Below are the code and all the weights of a small trained network. Each question names an input and a class and asks about switching units off, where a switched-off unit gives its printed mean instead of its output.

import numpy as np


def w(rows, s, z=0):
    codes = np.array(rows[::2]) - 128.0
    scale = np.full(codes.shape[1], s)
    scale[-1] = z or s
    return codes * scale


def f(y):
    return y / 2 * (1 + np.tanh(0.7978845608 * (y + 0.044715 * y**3)))


def log_softmax(a):
    a = a - a.max(-1, keepdims=True)
    return a - np.log(np.exp(a).sum(-1, keepdims=True))


def net(x, mask):
    res = np.array(x, float).reshape(1, 7) / 4 @ E
    y = f(res @ A[0][:, :-1].T + A[0][:, -1])
    res = res + np.where(mask, y, B[0][:, -1]) @ B[0][:, :-1]
    return log_softmax(res[-1] @ U[:, :-1].T + U[:, -1])


A, B = {}, {}
E = w([
[124,127,127,132,128,126],'x0',
[109,181,3,74,203,171],'x1',
[133,129,127,125,128,130],'x2',
[23,149,121,36,101,24],'x3',
[108,234,162,143,126,160],'x4',
[125,127,127,131,129,126],'x5',
[129,129,130,124,129,129],'x6',
],0.011)
A[0] = w([
[193,82,121,170,114,162,205],'N0',
[85,81,84,71,199,139,7],'N1',
[156,98,112,101,191,109,113],'N2',
[182,62,104,210,175,143,164],'N3',
[164,205,74,137,179,189,86],'N4',
[83,122,87,113,151,48,130],'N5',
[120,139,33,88,177,108,185],'N6',
[113,57,179,62,66,115,148],'N7',
[204,24,76,90,133,133,94],'N8',
[115,115,9,85,168,142,29],'N9',
[198,79,167,147,175,207,144],'N10',
[117,103,160,101,147,183,53],'N11',
[176,153,96,121,175,235,108],'N12',
[195,60,143,175,167,167,85],'N13',
[109,95,175,114,107,172,102],'N14',
[67,204,101,103,110,89,255],'N15',
[107,198,227,128,113,143,143],'N16',
[201,93,183,117,167,196,144],'N17',
[158,180,208,209,49,83,79],'N18',
[150,190,67,196,187,159,100],'N19',
[255,64,175,140,164,173,18],'N20',
[103,38,200,84,150,75,126],'N21',
],0.011,0.0074)
B[0] = w([
[100,199,90,31,93,189,201],'N0',
[209,73,254,141,220,52,167],'N1',
[104,145,147,111,193,113,147],'N2',
[53,176,175,56,133,122,201],'N3',
[172,143,89,223,33,125,198],'N4',
[135,158,91,177,52,161,200],'N5',
[82,182,92,39,145,227,227],'N6',
[235,90,122,185,107,84,195],'N7',
[69,149,132,20,160,132,176],'N8',
[37,83,204,68,194,115,201],'N9',
[12,149,121,78,127,37,208],'N10',
[121,123,82,162,95,128,122],'N11',
[180,126,72,231,62,76,201],'N12',
[80,61,175,44,184,139,188],'N13',
[92,121,106,170,147,180,140],'N14',
[82,118,214,125,198,93,250],'N15',
[41,92,107,72,221,163,190],'N16',
[34,119,117,77,132,107,191],'N17',
[42,143,123,40,180,205,204],'N18',
[187,141,71,183,43,64,189],'N19',
[131,63,154,90,164,64,192],'N20',
[215,128,102,216,69,71,194],'N21',
],0.0078,0.015)
U = w([
[139,69,224,92,205,119,198],'0',
[97,247,93,58,144,250,2],'1',
[254,128,75,233,36,99,182],'2',
],0.0091,0.004)

Each question gives the input, the list of numbers given to net, and the class t.
The units are the neurons (one row each of A and B). Each row of codes is followed by its name. A weight is (code - 128) times the scale printed after its matrix; where a second scale follows, it is the last column's (A, B and U).
mask holds one flag per neuron, in row order. A switched-off neuron (its flag False) gives its mean, the last column of its row in B, instead of its output. The means were averaged over made-up inputs and are rounded, as every weight is.
A unit's drop is (log p(t) with every unit on - log p(t) with that unit switched off) / (log p(t) with every unit on - log p(t) with every unit switched off).
The circuit of an input: a set's keep is (log p(t) with only the set's units on - log p(t) with every unit switched off) / (log p(t) with every unit on - log p(t) with every unit switched off). Starting from the 12 units with the biggest drops (on a tie, the unit counted first), units are removed one at a time, each time the one whose removal leaves the highest keep (on an exact tie, the one counted first), for as long as the keep stays at least 0.8.
units of the circuit, in order: the units of the circuit, biggest drop first
most important unit: the unit with the biggest drop
k most important neurons: the k neurons with the biggest drops, biggest first
drop when u is switched off: that unit's drop, to one decimal
input [-4,7,0,5,-2,5,-3], class 0: units of the circuit, in order => [N1]
input [5,-5,0,-2,1,-6,5], class 1: 2 most important neurons => [N15, N18]
input [0,-1,8,2,7,-5,6], class 0: 2 most important neurons => [N6, N0]
input [3,1,8,-5,-8,5,-7], class 1: 2 most important neurons => [N0, N15]
input [8,7,-4,2,-5,0,1], class 0: 4 most important neurons => [N1, N9, N0, N18]
input [2,2,8,-8,-6,-2,6], class 1: 3 most important neurons => [N0, N15, N1]
input [-3,-6,-2,-3,2,2,-8], class 1: 2 most important neurons => [N18, N0]
input [-8,0,-8,5,6,2,5], class 0: 3 most important neurons => [N15, N0, N6]
input [5,2,-4,0,-6,8,0], class 1: 3 most important neurons => [N15, N20, N6]
input [-8,4,1,6,-2,-4,-2], class 0: 3 most important neurons => [N1, N15, N0]
input [1,8,-1,6,-1,-8,-6], class 0: 4 most important neurons => [N1, N9, N15, N0]
input [2,7,-1,7,0,-7,5], class 0: drop when N17 is switched off => 0.0
input [4,1,5,0,3,4,7], class 2: drop when N13 is switched off => 0.2
input [5,5,5,-7,2,6,0], class 2: most important unit => N12
input [-3,-4,2,-7,1,-7,-3], class 1: drop when N9 is switched off => 0.2
